Bip: [114 138 101 141 102 131 159 100  96 112 126 136 102 111 102 142 135  96
 135 103 134  95 127 127 152 130  92 119 109 120 181  95 107 127 133 108
 127 141 149 153 113 148 114  97  87  98 124 172  86 127 128 138 122 102
 117 111]
Lep: [123 150  97 159 105 125 115  80  77 122 122 117  94 132 101 180 108  89
 139 123 112  96 154 169 135 135  86 143 156 124 199 153 130 106 104  81
 116 132 123 117 112 153 116 101 107  89 129 156  75 136  87 120 140  74
 120 108]
Pek: [ 78 114 119 122  98  98  95 117  52 125  79 145 114 136 120 112  99 214
  95 112 107  76 107  95 204 154 103  84  85 186  98  55  70 116 141 160
  96 167 103 155 157 124 117 124  67 161  70 150  97 107 179  71 117 127
 132 114]
pab: [157 157 135 175 123 143 141 145 145 107 117 103 114 107 177 100 128 122
 115  85 145 128 123  98 135  98  98  75 132 116 144 129  77 132 140 101
 128 127 153 172 142 160 156  80 128 103 102 173 153 113 103 155 124 103
 119 123]
pina: [ 78 114 119 122  98  98  95 117  52 125  79 145 114 136 120 114  99 214
  95 112 107  76 107  95 204 173 103  84  85 186 147  55  70 116 141 160
  96 167 103 155 127 124 117 124  67 161  70 150  97 107 179 121 117 127
 132 114]
q: [123 150  97 159 105 125 115  80  77 122 122 117  94 132 101 180 108  89
 139 123 112  96 154 169 135 135  86 143 156 124 199 153 130 106 104  81
 116 132 123 117 112 153 116 101 107  89 129 156  75 136  87 120 140  74
 120 108]  Lep
q: [114 138 101 141 102 131 159 100  96 112 126 136 102 111 102 142 135  96
 135 103 134  95 127 127 152 130  92 119 109 120 181  95 107 127 133 108
 127 141 149 153 113 148 114  97  87  98 124 172  86 127 128 138 122 102
 117 111]  Bip
q: [ 78 114 119 122  98  98  95 117  52 125  79 145 114 136 120 112  99 214
  95 112 107  76 107  95 204 154 103  84  85 186  98  55  70 116 141 160
  96 167 103 155 157 124 117 124  67 161  70 150  97 107 179  71 117 127
 132 114]  Pek
q: [ 78 114 119 122  98  98  95 117  52 125  79 145 114 136 120 114  99 214
  95 112 107  76 107  95 204 173 103  84  85 186 147  55  70 116 141 160
  96 167 103 155 127 124 117 124  67 161  70 150  97 107 179 121 117 127
 132 114]  pina
q: [157 157 135 175 123 143 141 145 145 107 117 103 114 107 177 100 128 122
 115  85 145 128 123  98 135  98  98  75 132 116 144 129  77 132 140 101
 128 127 153 172 142 160 156  80 128 103 102 173 153 113 103 155 124 103
 119 123]  pab

vibu: [167 141 178 142 173 128 126  76 126 121]
pina: [ 85 161  81 121  67 135 140 109 137 127]
Fene: [124 146 131 117 128 117 107 117 120 117]
Pek: [140 140 163 140 184 140 150 158 140 140]
Bip: [190 114 189 126 208 114 111 114 142 128]
dup Pek:   [140]
dup Fene:   [117]
dup Bip:   [114]
dup vibu:   [126]
both pina vibu:   [121]
q: [ 85 161  81 121  67 135 140 109 137 127]  pina
q: [190 114 189 126 208 114 111 114 142 128]  Bip

Pek: [146 121 109 177  98  96 182 150 126 120  92 116 105  66 100 109 128 102
 129 121 129 131 165 148  98 129 118 142 121  83 107 119 173 104 123 154
 100 102  78 134 104  97 169 107 152 132 130 124 162 151 137 140 102]
pab: [ 62 159 185  88 116 146 113 154  95 147 139 100 144 131 168 109 122 133
 130 129 113 129  79 120 149 124 121 154 159 142 125 132 134 121 110 158
 123 142  96 109 168 151 147 121 125 107  97 122 121 122 133 134 111]
Lep: [107 125 126 146 124 108 101 124 134 154 185 142 163 150 111 116 159 162
 155 177 146 150 197 137 114 140 172 120 122 132 123 178 136  95 102 159
 131 132  86 139 102 112 147 116 106 127 102 100 127  87 138 143 106]
Vor: [ 86 113 107 149 142 155 119 131 172  72  76 167 143 136 155 155 124 116
 103 118  92 125 177 122 136 118 180 116 133 125 110  71 145  99 131 153
 136 100 126 111 168 122 156 163 133 162 126 110 199 146 159 200 132]
Fene: [118  72 128  97 145 183 140 148 100 122 144 169 116  70 132 171 158 150
 154 177 189 158 133 104 164 152 159 150 124 176 156 109 140 147 185 156
 141 136 148 114 129 111 155 165 142 129 181  85 135 154 138 155 152]
Fov: [123  93 127 170 124 181  76 130 117 138 145  99 185 106 124 158 120 170
 106 163 127 158  71 106 158 140 164 111 112 109 189 114 136 141 127 155
  96 155 122 101 116 132 151 148 141 118 122  70  99 121 134 127 121]
leg: [159  89 116  85 114 163 129 126 122 116 121 134 166  86 113 118 165 177
 137 159  84 167 100 142 102 148 146 137 121 135  95 108 135 139  63 143
  95 113 184  96 134  77 144 131 112 121 128 106 162 122  95  60 111]
Bip: [115 172 123 126 107 106  91 119 152 112 159 108 101 102 160 174  91 119
 116 126 122 134 102 141 141 130 170 156 116 130 135 130 117 144 144  92
  71 152 120 116 102 129  96 138 122 102 127 111 148 125 136 119 157]
q: [ 86 113 107 149 142 155 119 131 172  72  76 167 143 136 155 155 124 116
 103 118  92 125 177 122 136 118 180 116 133 125 110  71 145  99 131 153
 136 100 126 111 168 122 156 163 133 162 126 110 199 146 159 200 132]  Vor
q: [ 62 159 185  88 116 146 113 154  95 147 139 100 144 131 168 109 122 133
 130 129 113 129  79 120 149 124 121 154 159 142 125 132 134 121 110 158
 123 142  96 109 168 151 147 121 125 107  97 122 121 122 133 134 111]  pab

pab: [133 150 104 150 125 179 150 125]
Fov: [115 199 112  92 112 167  92  83]
Vor: [153 153  87 145  77 117 147 137]
Roriv: [123  51 132  91 141 151  71 124]
Pek: [147  90 183 150 118  91  94 178]
pina: [132 120 139  98 163 137 122 178]
Lep: [124 187  66 126 124 120 153 108]
dup Lep:   [124]
q: [133 150 104 150 125 179 150 125]  pab
both Roriv Pek:   [91]
dup Vor:   [153]
q: [153 153  87 145  77 117 147 137]  Vor
both Lep Roriv:   [124]
both Pek pina:   [178]

vol: [141  82 181 131 152  75 131 141 154 101 124]
pina: [ 86 144 196 141 109 143 121 109 128 109 127]
leg: [142  84 193 145 148  79  83  82 145 106 126]
both leg vol:   [82]
both vol leg:   [82]
dup leg:   [145]
both pina vol:   [141]
both vol pina:   [141]
q: [142  84 193 145 148  79  83  82 145 106 126]  leg
dup pina:   [109]

pab: [127 124 127 125]
Pek: [196 115 132 122]
vol: [163 134 128 164]
Vor: [120 194 131 147]
Lep: [ 90 131 164 184]
Fov: [ 74 129 214 196]
q: [ 74 129 214 196]  Fov
both Pek Fov:   [196]
q: [127 124 127 125]  pab
both Lep vol:   [164]
both Fov Pek:   [196]
both Lep Vor:   [131]

Fov: [184 184 132  98 178]
vol: [146 136 118 108 138]
leg: [154 129 107  97 180]
Vor: [135 118 138 117  97]
Pek: [125 157 118 102 147]
Bip: [167 170 161  86  77]
pab: [102  82  98 147 179]
Lep: [130 179 141 134 130]
vibu: [120 155 123 111 136]
q: [135 118 138 117  97]  Vor
both Vor Pek:   [118]
dup Fov:   [184]
dup Lep:   [130]
both pab Lep:   [179]

leg: [129 136 122 144 101 148  90 160 133 157 123 106 125 104 120 107 123 127
 108 120 117 110 169 135 109  87 136 121 122 118 144 130 143 133 128 157
 143 120 112 119 124 104 120 110 135]
pina: [130 127 133 136 117 136 128 130 130 124 116 125 117 122 137 136 133 159
 124 136 110 101 126 152 123  92 137 148 119 114 121 128 117 131 149 133
 132 145 106 113  96 103 141 112 122]
Roriv: [125 118 140 123 108 150 128 128 130 112 103 153 106 116 131 131 139 174
 142 138 108 105 128 168 114  72 139 154 118 107 113 133 123 145 158 124
 134 141 101  86  89  93 156 111 126]
pab: [135 129 126 129 119 128 134 129 138 113 120 138 120 132 130 130 137 146
 131 133  81 134 131 147 120  91 137 142 120 117 121 131 126 127 147 124
 141 137 122 114  91 114 141 118 123]
Pek: [130 127 133 116 117 136 128 130 130 124 116 143 117 122 137 124 133 159
 124 136 110 101 126 181 105  56 143 157 117  95 114 125 117 149 178 122
 131 149  84  72  75  82 155 101 119]
Fov: [126 154 129 139  96 161  83 167 122 145 121 100 119 111 118  88 136 123
  99 132 123 120 177 131 100  87 139 116 117 122 149 134 150 142 139 165
 151 116 104 108 129 104 119 103 139]
Fene: [137 123 152 127  98 157 124 129 138  94  79 165 107 112 136 152 143 182
 148 142  97 127 127 181 105  56 143 157 148  95 114 125 117 149 178 122
 131 149 144  72  75  82 155 101 102]
q: [129 136 122 144 101 148  90 160 133 157 123 106 125 104 120 107 123 127
 108 120 117 110 169 135 109  87 136 121 122 118 144 130 143 133 128 157
 143 120 112 119 124 104 120 110 135]  leg
q: [126 154 129 139  96 161  83 167 122 145 121 100 119 111 118  88 136 123
  99 132 123 120 177 131 100  87 139 116 117 122 149 134 150 142 139 165
 151 116 104 108 129 104 119 103 139]  Fov
q: [130 127 133 136 117 136 128 130 130 124 116 125 117 122 137 136 133 159
 124 136 110 101 126 152 123  92 137 148 119 114 121 128 117 131 149 133
 132 145 106 113  96 103 141 112 122]  pina

vibu: [127  96 124  83 110  83  88 127]
Lep: [131 195 113 121  81 111 147 127]
pina: [131 195 113 121  81 114 134 128]
Roriv: [ 81 184  82 110 110 110 107 129]
dup Roriv:   [110]
q: [ 81 184  82 110 110 110 107 129]  Roriv
q: [127  96 124  83 110  83  88 127]  vibu
both pina Roriv:   [81]

Roriv: [104 192 171  85  87 187 107 157 187 140 192]
vol: [135 133 163 107 150  89 116  71 154  66 179]
Fene: [104 186 171 119 119 181 107 119 104 119 127]
q: [104 186 171 119 119 181 107 119 104 119 127]  Fene
both vol Fene:   [107]
q: [135 133 163 107 150  89 116  71 154  66 179]  vol

Lep: [144 157 133 124 102 142 123 122 120 155 132 157 150]
Fov: [143  82 146 138 123 106 109 136 106  81 103 118  92]
vibu: [ 93 111 124 128 154 116 150 107 123 136 131 114 103]
Pek: [139 159 149 128 123 155 105 119 124 139 146 121 139]
Roriv: [140 144 137 157 128 136 116 127 147 125 125  96 112]
Fene: [162 140 165 128 128 136 114 126  86 161 124 134 124]
dup Pek:   [139]
dup Fov:   [106]
dup Roriv:   [125]

leg: [132 133 152 105 119 118 129 161 149 118 103 139 113 132 167]
Fene: [117 120  68 169 132 124 118  86  96 138 160 104 138 118  77]
pab: [137 135 175  93 121 126 135 168 157 117  97 148 115 135 176]
Roriv: [139 131 185 111 151 175 150 112 128 138 139 145 157 138 111]
vibu: [117 118  66 174 137 131 119  76  90 142 168 102 144 118  65]
vol: [117 120  68 169 132 124 118  86  96 133 160 104 138 118  77]
Fov: [133 128 156 125 145 161 141 108 122 137 142 135 151 133 105]
pina: [136 129 168 120 148 168 145 108 124 138 142 139 154 135 106]
Pek: [118 126  76 141 105  81 107 118 131 117 114 113  81 119  81]
Lep: [140 137 192  86 125 135 140 169 160 118  96 153 120 138 178]
dup Lep:   [140]
q: [132 133 152 105 119 118 129 161 149 118 103 139 113 132 167]  leg

Roriv: [142  72  98 182 144 173  80 113 174 174 173 179]
pina: [153 101 122  76 112  91  91 110 124  91  89 130]
Fene: [ 84 173  91 147 156  89 180 168 101 182 101 115]
Fov: [ 99 132 177 105 105 186 160 142 130 170 118 112]
vol: [130 152 136 102  88  72 117 105 156 123 139 162]
vibu: [124 115 121 188 143  69  76  87 117 172 117 105]
Vor: [174 146  88 101 121 186  96 112 184 131 177 148]
leg: [123 171 137 114 112  98 154 112 162 129  74 113]
pab: [128 173 114 129 178 115 162 158 138  92 185  78]
Pek: [122  82 181 118  89  77 188 127  83 124 173 163]
Lep: [ 95 104  89  88 104  80 114 131 124 143  92 163]
both vibu Fov:   [105]
both pina leg:   [112]
dup vibu:   [117]
q: [ 95 104  89  88 104  80 114 131 124 143  92 163]  Lep
both pab vol:   [162]
dup pina:   [91]

pina: [141 104 166 153  88 165 109]
Fene: [ 93 113 109 101 161 111 124]
Vor: [171 102 113 200 166 114 114]
Roriv: [100 102 158  85  81 132 166]
leg: [135 104 139 182 106 135 135]
Pek: [ 93 113 109 162 101 150 104]
dup leg:   [135]
both Roriv pina:   [166]
both leg pina:   [104]

Bip: [ 89 177 121 138 158 149  61 164 114 136 159  93 124 176 116 108 196 135
 149 129 163 103 142 158 134 143 211 172]
Fov: [ 97 159 113 131 152 150  88 158 112 144 149  94 131 163 118 113 181 141
 138 136 156 108 144 160 129 132 180 156]
vibu: [ 94 165 118 133 156 149  81 161 113 142 151  94 129 167 117 111 185 138
 140 134 161 105 144 160 131 136 191 160]
leg: [119 150 124 134 139 148  97 146 123 124 144 121 124 155 123 124 153 123
 139 134 145 122 129 143 129 131 166 150]
Fene: [101 173 127 112 142 148  64 155 123 121 153 117 117 164 121 115 180 123
 152 129 150 112 130 144 133 136 181 162]
pab: [119 173 130 143 139 150  67 149 124 120 152 122 114 156 123 127 172 119
 150 134 145 122 104 142 129 131 171 159]
Pek: [ 96 175 126 142 147 147  63 124 122 124 155 108 120 169 119 112 185 127
 152 127 157 108 136 147 135 142 194 167]
pina: [ 96 180 121 141 152 153  58 165 115 128 204 103 204 170 117 113 192 125
 151 136 162 108 113 159 123 135 204 176]
Vor: [ 98 147 123 131 144 124 101 145 120 142 141 100 130 157 122 111 163 149
 136 127 145 107 151 143 134 140 168 148]
Lep: [ 89 160 115 132 160 148  84 162 112 144 150  90 131 169 116 108 187 150
 139 134 161 101 154 162 132 138 194 158]
dup Vor:   [145]
q: [ 96 180 121 141 152 153  58 165 115 128 204 103 204 170 117 113 192 125
 151 136 162 108 113 159 123 135 204 176]  pina
q: [ 98 147 123 131 144 124 101 145 120 142 141 100 130 157 122 111 163 149
 136 127 145 107 151 143 134 140 168 148]  Vor
q: [101 173 127 112 142 148  64 155 123 121 153 117 117 164 121 115 180 123
 152 129 150 112 130 144 133 136 181 162]  Fene
q: [119 150 124 134 139 148  97 146 123 124 144 121 124 155 123 124 153 123
 139 134 145 122 129 143 129 131 166 150]  leg
q: [ 96 175 126 142 147 147  63 124 122 124 155 108 120 169 119 112 185 127
 152 127 157 108 136 147 135 142 194 167]  Pek
q: [ 89 177 121 138 158 149  61 164 114 136 159  93 124 176 116 108 196 135
 149 129 163 103 142 158 134 143 211 172]  Bip

Pek: [ 88  93 116 140  89 161 167 176 119  89  88  88 175 157  91 137 153 134
 175 172  89 110 107 172  88 170 153 140 181 172 177 119 153]
pab: [ 88  93 116 140  89 161 167 176 119  89  88  88 175 157  91 137 153 134
 129  88  89 110 107 172  88 170 153 140 181 172 115 119 153]
Vor: [115 118 123 128 117 127 131 132 119 117 115 116 130 130 117 127 125 180
 126 116 115 117 117 181 116 129 130 128 132 124 132 117 121]
Lep: [148 145 134 123 147 114 110 106 134 147 148 148 107 115 147 125 118 126
 128 148 148 138 139 109 148 110 117 123 106 119 106 138 127]
q: [ 88  93 116 140  89 161 167 176 119  89  88  88 175 157  91 137 153 134
 129  88  89 110 107 172  88 170 153 140 181 172 115 119 153]  pab
q: [148 145 134 123 147 114 110 106 134 147 148 148 107 115 147 125 118 126
 128 148 148 138 139 109 148 110 117 123 106 119 106 138 127]  Lep
q: [ 88  93 116 140  89 161 167 176 119  89  88  88 175 157  91 137 153 134
 175 172  89 110 107 172  88 170 153 140 181 172 177 119 153]  Pek

vol: [128 127 139  85 139 129 132 127 134  86 131  90 127 128 101  96  85 129
  91  93  83 103  86 115 134 105 123 115 130  84 150 134  90 109 128  82
  94 129 133 102 109 101 134 134 129 136]
vibu: [126 129 124 144 123 134 125 127 129 131 126 144 126 125 126 136 150 131
 147 146 148 143 142 128 124 131 125 127 126 146 124 123 149 130 125 147
 138 131 130 125 130 133 129 124 123 124]
Lep: [128 127 139  85 139 129 132 127 128  86 131  90 127 128 136  96  85 129
  91  93  83 103  86 115 134 105 123 115 130  84 125 134 149 109 128  82
 128 129 133 127 109 101 134 134 138 127]
q: [128 127 139  85 139 129 132 127 134  86 131  90 127 128 101  96  85 129
  91  93  83 103  86 115 134 105 123 115 130  84 150 134  90 109 128  82
  94 129 133 102 109 101 134 134 129 136]  vol
q: [128 127 139  85 139 129 132 127 128  86 131  90 127 128 136  96  85 129
  91  93  83 103  86 115 134 105 123 115 130  84 125 134 149 109 128  82
 128 129 133 127 109 101 134 134 138 127]  Lep

vol: [119 122 107 142 165 141 116  90 121 102 156 112 118  88  95]
Roriv: [133  94 139 154  86 117 101 131 103  74  89 136 167 129 113]
pina: [ 98 110 192 114 132 108 150 127 142 144 120 112 157 127  61]
vibu: [140 156 144 137 137 158 141 143 139 111 119 145 158 115 102]
Pek: [ 98 110 192 114 132 108 150 127 142 144 120 112 157 127  86]
Fene: [142 121 120 152 123 140 117 115 142 142 116 142  92 132 112]
pab: [ 98 110 192 114 132 108 150 127 142 144 120 145 158 115 102]
Lep: [199 105 107 163 142 164 117 128 162 150 144 128 170 140 161]
dup Lep:   [128]
dup Fene:   [142]

Pek: [110  95 126  91]
vibu: [138 138 102 130]
leg: [ 95 204 158 119]
Fov: [134 134 137 134]
Vor: [120 167 122 102]
pab: [159  94  67  64]
Lep: [137 120 123 125]
Roriv: [118 118 113 118]
Fene: [122 196 153 149]
vol: [153  69  69  54]
pina: [121 168 168 168]
dup pina:   [168]
both leg Pek:   [95]
both Vor Lep:   [120]
dup vol:   [69]
dup Fov:   [134]
dup Roriv:   [118]
both Vor Fene:   [122]

Vor: [141 117 121  92 180 118  84 120]
vibu: [ 65 106  79  42 102 136 150 121]
vol: [119 125 102  59 119 153  99 116]
pab: [146  92  97  52 140 130 112  95]
Pek: [118 130  98  88  87 156 125 111]
both Vor pab:   [92]
dup vol:   [119]

Roriv: [134 131 175 125  97 179 151]
Bip: [134 124 141 125  97 140 151]
Lep: [103 175 152  76 116 178 141]
Fov: [118 139  52 128 173  57  96]
Fene: [136 122 176 124 102 174 152]
pina: [ 99 176  50  88 152 114 113]
both Fene Lep:   [152]
both Lep Bip:   [141]

